Here is a tiny trained network, its code and every weight. The questions are about switching its units off for an input and a class, where a switched-off unit gives its printed mean instead of its output.

import numpy as np


def w(rows, s, z=0):
    codes = np.array(rows[::2]) - 128.0
    scale = np.full(codes.shape[1], s)
    scale[-1] = z or s
    return codes * scale


def norm(h):
    return h / np.sqrt((h * h).mean(-1, keepdims=True) + 1e-5)


def f(y):
    return y / 2 * (1 + np.tanh(0.7978845608 * (y + 0.044715 * y**3)))


def log_softmax(a):
    a = a - a.max(-1, keepdims=True)
    return a - np.log(np.exp(a).sum(-1, keepdims=True))


def net(x, mask):
    res = np.array(x, float).reshape(1, 7) / 4 @ E
    u = 0
    for l in range(2):
        y = f(norm(res) @ A[l][:, :-1].T + A[l][:, -1])
        res = res + np.where(mask[u : u + 16], y, B[l][:, -1]) @ B[l][:, :-1]
        u += 16
    return log_softmax(norm(res)[-1] @ U[:, :-1].T + U[:, -1])


A, B = {}, {}
E = w([
[124,252,43,93],'x0',
[129,127,125,127],'x1',
[128,127,127,128],'x2',
[128,128,128,128],'x3',
[51,140,44,250],'x4',
[128,128,127,128],'x5',
[236,161,149,207],'x6',
],0.0038)
A[0] = w([
[116,109,120,136,101],'0.n1',
[65,114,125,35,110],'0.n2',
[84,93,84,41,236],'0.n3',
[169,178,137,40,81],'0.n4',
[144,34,233,112,173],'0.n5',
[93,20,135,220,81],'0.n6',
[2,48,106,73,169],'0.n7',
[123,121,105,102,139],'0.n8',
[171,62,165,91,120],'0.n9',
[101,102,132,146,92],'0.n10',
[70,172,101,193,2],'0.n11',
[176,143,96,103,95],'0.n12',
[167,110,147,180,143],'0.n13',
[158,100,124,153,97],'0.n14',
[105,92,126,176,77],'0.n15',
[205,149,124,134,124],'0.n16',
],0.0093,0.0022)
B[0] = w([
[127,114,134,127,127],'0.n1',
[71,199,154,193,191],'0.n2',
[34,161,150,168,206],'0.n3',
[144,92,206,117,182],'0.n4',
[104,150,24,115,255],'0.n5',
[133,92,228,146,209],'0.n6',
[150,27,109,3,234],'0.n7',
[106,150,135,119,135],'0.n8',
[119,147,79,148,190],'0.n9',
[128,102,144,127,133],'0.n10',
[123,103,46,119,168],'0.n11',
[149,136,147,77,137],'0.n12',
[149,170,136,189,162],'0.n13',
[129,151,132,162,135],'0.n14',
[138,91,152,149,145],'0.n15',
[203,118,139,79,158],'0.n16',
],0.015,0.0059)
A[1] = w([
[132,154,118,150,115],'1.n1',
[42,140,69,107,86],'1.n2',
[183,25,82,98,148],'1.n3',
[221,132,185,140,207],'1.n4',
[124,90,88,107,80],'1.n5',
[110,125,140,146,129],'1.n6',
[67,97,224,44,180],'1.n7',
[64,167,223,231,114],'1.n8',
[60,183,70,232,168],'1.n9',
[228,172,34,147,35],'1.n10',
[206,32,231,108,118],'1.n11',
[149,120,94,254,108],'1.n12',
[177,221,246,60,134],'1.n13',
[126,140,253,243,5],'1.n14',
[223,155,121,13,136],'1.n15',
[74,84,194,164,105],'1.n16',
],0.0086,0.0027)
B[1] = w([
[141,125,121,116,127],'1.n1',
[49,98,103,156,223],'1.n2',
[99,196,137,108,200],'1.n3',
[60,85,97,115,196],'1.n4',
[103,143,136,129,151],'1.n5',
[132,137,126,115,129],'1.n6',
[252,154,130,166,255],'1.n7',
[102,199,141,115,175],'1.n8',
[155,67,141,63,210],'1.n9',
[201,223,129,138,211],'1.n10',
[150,44,160,116,213],'1.n11',
[169,138,113,183,183],'1.n12',
[83,158,173,59,203],'1.n13',
[42,140,109,211,178],'1.n14',
[152,71,103,198,186],'1.n15',
[152,171,151,121,166],'1.n16',
],0.024,0.0048)
U = w([
[28,109,50,81,176],'0',
[188,41,197,88,165],'1',
[227,185,56,153,164],'2',
[71,115,160,250,6],'3',
[101,233,202,93,94],'4',
],0.017,0.0023)

Each question gives the input, the list of numbers given to net, and the class t.
The units are the neurons (one row each of A and B). Each row of codes is followed by its name. A weight is (code - 128) times the scale printed after its matrix; where a second scale follows, it is the last column's (A, B and U).
mask holds one flag per neuron, layer by layer. A switched-off neuron (its flag False) gives its mean, the last column of its row in B, instead of its output. The means were averaged over made-up inputs and are rounded, as every weight is.
A unit's drop is (log p(t) with every unit on - log p(t) with that unit switched off) / (log p(t) with every unit on - log p(t) with every unit switched off).
The circuit of an input: a set's keep is (log p(t) with only the set's units on - log p(t) with every unit switched off) / (log p(t) with every unit on - log p(t) with every unit switched off). Starting from the 12 units with the biggest drops (on a tie, the unit counted first), units are removed one at a time, each time the one whose removal leaves the highest keep (on an exact tie, the one counted first), for as long as the keep stays at least 0.8.
units of the circuit, in order: the units of the circuit, biggest drop first
k most important neurons: the k neurons with the biggest drops, biggest first
k most important neurons of layer l: the k neurons of layer l with the biggest drops, biggest first
drop of u: that unit's drop, to one decimal
input [-4,0,-5,-7,-6,-6,0], class 0: most important neuron -> 1.n7
input [-2,-8,1,-5,1,5,7], class 3: 4 most important neurons -> 0.n7, 0.n5, 1.n14, 0.n11
input [8,7,1,-6,-3,-1,-7], class 4: 2 most important neurons -> 0.n2, 0.n3
input [-2,7,6,-8,7,1,0], class 1: 2 most important neurons -> 0.n2, 1.n11
input [2,-4,-6,-2,1,-7,0], class 0: 2 most important neurons of layer 1 -> 1.n7, 1.n2
input [1,-7,-1,7,0,0,-3], class 4: 2 most important neurons of layer 0 -> 0.n5, 0.n2
input [2,5,-3,-2,-1,8,7], class 1: 2 most important neurons -> 0.n5, 0.n16
input [-1,4,1,4,7,-3,-3], class 1: 2 most important neurons -> 0.n5, 0.n6
input [4,-7,7,1,-3,3,-8], class 4: 2 most important neurons of layer 0 -> 0.n2, 0.n3
input [0,5,-2,-4,-5,6,0], class 0: 2 most important neurons -> 0.n5, 0.n6
input [-6,3,-6,-3,3,3,-7], class 1: 2 most important neurons -> 0.n7, 0.n6
input [-4,6,0,-1,-1,-2,0], class 0: 2 most important neurons -> 0.n5, 1.n7
input [6,7,1,-1,-1,-2,0], class 4: 3 most important neurons -> 0.n7, 1.n13, 0.n5
input [4,-8,-6,-2,-6,-4,1], class 1: units of the circuit, in order -> 0.n4
input [-6,-5,-5,3,-8,4,0], class 0: 2 most important neurons -> 1.n7, 1.n2
input [4,1,1,-2,-5,3,0], class 4: 2 most important neurons of layer 1 -> 1.n13, 1.n8
input [8,5,5,-3,-2,5,0], class 4: 2 most important neurons -> 0.n7, 1.n13
input [8,-5,-7,-6,-3,3,-7], class 4: 2 most important neurons -> 0.n2, 0.n3
input [2,-3,-2,6,-1,-5,-7], class 4: 2 most important neurons of layer 1 -> 1.n7, 1.n11
input [-8,-8,7,-7,6,-5,-7], class 1: units of the circuit, in order -> 0.n7
input [3,1,-7,-8,-3,7,-6], class 4: drop of 0.n2 -> 1.0
input [-8,-4,5,-2,-3,-4,6], class 2: drop of 0.n5 -> 0.8
input [-8,-1,-2,1,-4,-8,2], class 2: drop of 0.n7 -> 0.1
